Below is a small trained network, with its code and all its weights. Each question gives an input and a class and asks what happens when units are switched off, that is, made to give their printed mean instead of their output.

import numpy as np


def w(rows, s, z=0):
    codes = np.array(rows[::2]) - 128.0
    scale = np.full(codes.shape[1], s)
    scale[-1] = z or s
    return codes * scale


def f(y):
    return np.maximum(y, 0)


def log_softmax(a):
    a = a - a.max(-1, keepdims=True)
    return a - np.log(np.exp(a).sum(-1, keepdims=True))


def net(x, mask):
    res = np.array(x, float).reshape(1, 6) / 4 @ E
    y = f(res @ A[0][:, :-1].T + A[0][:, -1])
    res = res + np.where(mask, y, B[0][:, -1]) @ B[0][:, :-1]
    return log_softmax(res[-1] @ U[:, :-1].T + U[:, -1])


A, B = {}, {}
E = w([
[137,123,151,141,116,137,112],'x0',
[180,174,145,203,54,38,254],'x1',
[55,32,136,81,19,164,177],'x2',
[12,229,153,182,137,189,155],'x3',
[125,136,98,121,123,125,128],'x4',
[114,130,107,116,136,113,137],'x5',
],0.0086)
A[0] = w([
[149,28,110,76,121,105,95,121],'neuron 0',
[247,76,106,103,179,44,70,118],'neuron 1',
[213,144,140,102,180,91,110,145],'neuron 2',
[156,40,104,111,96,64,102,128],'neuron 3',
[113,211,156,179,103,124,157,150],'neuron 4',
[130,7,108,65,158,191,74,145],'neuron 5',
[142,68,110,156,73,106,175,143],'neuron 6',
[86,93,115,105,174,178,57,255],'neuron 7',
[140,194,107,114,206,158,68,165],'neuron 8',
],0.011,0.0058)
B[0] = w([
[205,173,116,163,119,151,161,212],'neuron 0',
[41,69,85,73,68,130,161,247],'neuron 1',
[79,112,59,165,93,164,160,204],'neuron 2',
[231,120,163,113,113,118,129,204],'neuron 3',
[110,96,30,186,147,111,140,223],'neuron 4',
[192,143,46,177,163,184,175,253],'neuron 5',
[133,145,171,106,62,84,136,195],'neuron 6',
[94,117,112,67,189,250,67,255],'neuron 7',
[113,152,202,144,213,121,73,229],'neuron 8',
],0.014,0.012)
U = w([
[49,55,72,34,100,201,127,111],'0',
[227,190,45,229,176,112,167,223],'1',
[3,68,97,134,10,50,181,193],'2',
[204,144,200,101,31,22,168,6],'3',
[97,191,192,129,199,115,52,48],'4',
],0.0066,0.0019)

Each question gives the input, the list of numbers given to net, and the class t.
The units are the neurons (one row each of A and B). Each row of codes is followed by its name. A weight is (code - 128) times the scale printed after its matrix; where a second scale follows, it is the last column's (A, B and U).
mask holds one flag per neuron, in row order. A switched-off neuron (its flag False) gives its mean, the last column of its row in B, instead of its output. The means were averaged over made-up inputs and are rounded, as every weight is.
A unit's drop is (log p(t) with every unit on - log p(t) with that unit switched off) / (log p(t) with every unit on - log p(t) with every unit switched off).
The circuit of an input: a set's keep is (log p(t) with only the set's units on - log p(t) with every unit switched off) / (log p(t) with every unit on - log p(t) with every unit switched off). Starting from all 9 units, units are removed one at a time, each time the one whose removal leaves the highest keep (on an exact tie, the one counted first), for as long as the keep stays at least 0.8.
circuit, biggest first: the units of the circuit, biggest drop first
most important unit: the unit with the biggest drop
top k neurons: the k neurons with the biggest drops, biggest first
drop of u: that unit's drop, to one decimal
input [2,-6,-2,5,3,-1], class 4: circuit, biggest first => [neuron 8]
input [-2,-1,-1,1,6,-6], class 4: circuit, biggest first => [neuron 1; neuron 5; neuron 4]
input [-8,4,-1,-7,2,5], class 2: circuit, biggest first => [neuron 1; neuron 7]
input [-7,-2,-5,-1,-4,-2], class 0: top 2 neurons => [neuron 1; neuron 2]
input [3,0,5,-5,6,4], class 1: top 2 neurons => [neuron 5; neuron 0]
input [5,7,7,0,4,3], class 3: circuit, biggest first => [neuron 1; neuron 6]
input [-1,-5,6,0,0,3], class 1: top 2 neurons => [neuron 5; neuron 1]
input [3,-1,-6,7,-5,7], class 4: top 2 neurons => [neuron 8; neuron 5]
input [4,0,-2,-3,-5,-2], class 0: top 3 neurons => [neuron 1; neuron 6; neuron 4]
input [-5,7,-3,0,-3,2], class 2: circuit, biggest first => [neuron 5; neuron 0]
input [-7,-6,2,-3,-2,6], class 1: top 2 neurons => [neuron 5; neuron 0]
input [6,3,-2,-8,5,-7], class 2: top 2 neurons => [neuron 1; neuron 7]
input [1,2,4,1,-1,-5], class 2: top 4 neurons => [neuron 7; neuron 5; neuron 3; neuron 0]
input [5,-8,0,2,-8,1], class 4: top 2 neurons => [neuron 1; neuron 8]
input [1,6,1,8,-5,-2], class 2: top 2 neurons => [neuron 5; neuron 0]
input [3,8,3,-6,-3,-4], class 3: top neuron => [neuron 3]
input [2,-8,2,-5,-4,2], class 1: top 3 neurons => [neuron 5; neuron 0; neuron 3]
input [-2,-3,0,6,6,-3], class 4: top 3 neurons => [neuron 1; neuron 8; neuron 2]
input [4,2,1,-8,-6,1], class 3: drop of neuron 4 => 0.2
input [-7,2,2,-1,2,-5], class 3: drop of neuron 5 => 0.2
input [3,-3,-5,-1,3,3], class 0: drop of neuron 1 => 0.3
input [1,3,-1,-8,6,-8], class 2: most important unit => neuron 1
